Here is a tiny trained network, its code and every weight. The questions are about switching its units off for an input and a class, where a switched-off unit gives its printed mean instead of its output.

import numpy as np


def w(rows, s, z=0):
    codes = np.array(rows[::2]) - 128.0
    scale = np.full(codes.shape[1], s)
    scale[-1] = z or s
    return codes * scale


def f(y):
    return np.maximum(y, 0)


def log_softmax(a):
    a = a - a.max(-1, keepdims=True)
    return a - np.log(np.exp(a).sum(-1, keepdims=True))


def net(x, mask):
    res = np.array(x, float).reshape(1, 8) / 4 @ E
    y = f(res @ A[0][:, :-1].T + A[0][:, -1])
    res = res + np.where(mask, y, B[0][:, -1]) @ B[0][:, :-1]
    return log_softmax(res[-1] @ U[:, :-1].T + U[:, -1])


A, B = {}, {}
E = w([
[121,125,118,136,131,117,127,119,138,133,137],'x0',
[135,138,134,132,112,159,149,139,126,124,141],'x1',
[141,105,130,103,130,128,123,116,129,133,131],'x2',
[128,139,141,128,129,136,146,138,118,125,135],'x3',
[138,116,118,124,118,127,122,118,141,124,127],'x4',
[18,156,122,31,109,145,162,106,172,69,87],'x5',
[120,208,158,109,72,122,24,53,110,89,224],'x6',
[171,156,188,117,205,176,114,164,249,199,109],'x7',
],0.013)
A[0] = w([
[199,115,135,214,191,101,168,154,123,182,150,230],'N0',
[188,128,123,162,100,95,63,116,23,134,179,183],'N1',
[137,227,184,101,146,137,37,102,186,157,202,12],'N2',
[73,145,111,128,86,94,122,104,40,89,200,139],'N3',
[160,82,137,133,167,127,124,165,178,146,48,119],'N4',
[10,157,106,9,94,145,143,109,164,100,118,165],'N5',
[90,29,44,166,101,104,221,135,14,112,71,254],'N6',
[43,143,132,97,166,135,218,152,237,137,66,107],'N7',
],0.015,0.0056)
B[0] = w([
[178,115,133,171,131,171,122,168,111,230,108,218],'N0',
[199,119,109,82,169,157,120,90,5,69,200,212],'N1',
[190,121,146,216,121,50,128,209,169,18,129,202],'N2',
[81,104,99,108,108,143,97,55,34,121,117,213],'N3',
[122,158,131,112,127,157,147,125,97,215,132,195],'N4',
[13,164,157,164,63,82,131,68,170,92,98,230],'N5',
[201,151,178,211,131,48,103,214,213,7,139,252],'N6',
[76,88,91,15,174,166,161,184,202,98,145,216],'N7',
],0.014,0.033)
U = w([
[233,143,186,206,162,107,102,159,112,145,151,239],'0',
[104,144,182,160,137,94,131,145,177,81,104,253],'1',
[181,128,161,163,175,191,147,154,130,251,86,32],'2',
[100,141,124,53,153,151,173,133,179,166,102,41],'3',
[167,120,122,148,149,148,89,74,42,142,159,45],'4',
[84,170,133,116,82,94,99,36,95,122,121,37],'5',
],0.011,0.003)

Each question gives the input, the list of numbers given to net, and the class t.
The units are the neurons (one row each of A and B). Each row of codes is followed by its name. A weight is (code - 128) times the scale printed after its matrix; where a second scale follows, it is the last column's (A, B and U).
mask holds one flag per neuron, in row order. A switched-off neuron (its flag False) gives its mean, the last column of its row in B, instead of its output. The means were averaged over made-up inputs and are rounded, as every weight is.
A unit's drop is (log p(t) with every unit on - log p(t) with that unit switched off) / (log p(t) with every unit on - log p(t) with every unit switched off).
The circuit of an input: a set's keep is (log p(t) with only the set's units on - log p(t) with every unit switched off) / (log p(t) with every unit on - log p(t) with every unit switched off). Starting from all 8 units, units are removed one at a time, each time the one whose removal leaves the highest keep (on an exact tie, the one counted first), for as long as the keep stays at least 0.8.
circuit, biggest first: the units of the circuit, biggest drop first
unit that matters most: the unit with the biggest drop
k most important neurons: the k neurons with the biggest drops, biggest first
drop of u: that unit's drop, to one decimal
input [-6,5,8,7,-6,0,-2,5], class 2: unit that matters most => N5
input [-4,3,-3,1,-6,-1,-4,0], class 0: 2 most important neurons => N5, N6
input [7,2,1,8,-8,-1,-7,-1], class 0: 3 most important neurons => N6, N5, N0
input [-7,3,-7,3,2,-6,-5,1], class 2: circuit, biggest first => N0, N2
input [5,7,3,5,2,-6,0,8], class 2: 4 most important neurons => N6, N0, N4, N1
input [0,7,5,4,8,1,3,-8], class 5: 2 most important neurons => N3, N0
input [8,5,2,2,-3,-1,0,2], class 2: circuit, biggest first => N6, N5
input [3,5,-1,-2,-8,0,-7,-1], class 0: 4 most important neurons => N6, N5, N0, N4
input [-6,2,-2,-4,-2,-6,7,-1], class 4: 2 most important neurons => N6, N1
input [7,-6,4,-1,3,0,7,0], class 4: 2 most important neurons => N6, N3
input [-4,4,-2,-7,0,2,1,-8], class 5: 2 most important neurons => N3, N2
input [7,3,-3,5,2,0,1,4], class 0: 2 most important neurons => N5, N2
input [5,-7,-7,2,2,1,0,7], class 3: 2 most important neurons => N6, N7
input [-7,2,3,1,-4,3,-8,2], class 3: circuit, biggest first => N7
input [-4,-6,4,0,-1,0,-5,-5], class 0: 2 most important neurons => N5, N7
input [5,3,6,-1,3,-1,-2,-7], class 0: 2 most important neurons => N6, N5
input [-7,-1,7,1,-5,-8,2,-8], class 4: 2 most important neurons => N1, N3
input [3,0,1,0,1,-6,1,-8], class 4: 3 most important neurons => N3, N1, N2
input [5,-2,1,-5,7,1,8,-5], class 5: drop of N3 => 0.1
input [6,-2,-2,-3,0,-5,7,-1], class 4: circuit, biggest first => N1
input [2,3,-5,-2,8,-7,-1,3], class 2: drop of N6 => 0.3
input [0,-1,2,-8,4,3,4,-6], class 5: drop of N0 => 0.0
input [8,-7,-5,-6,-2,0,-1,8], class 2: drop of N5 => 0.1
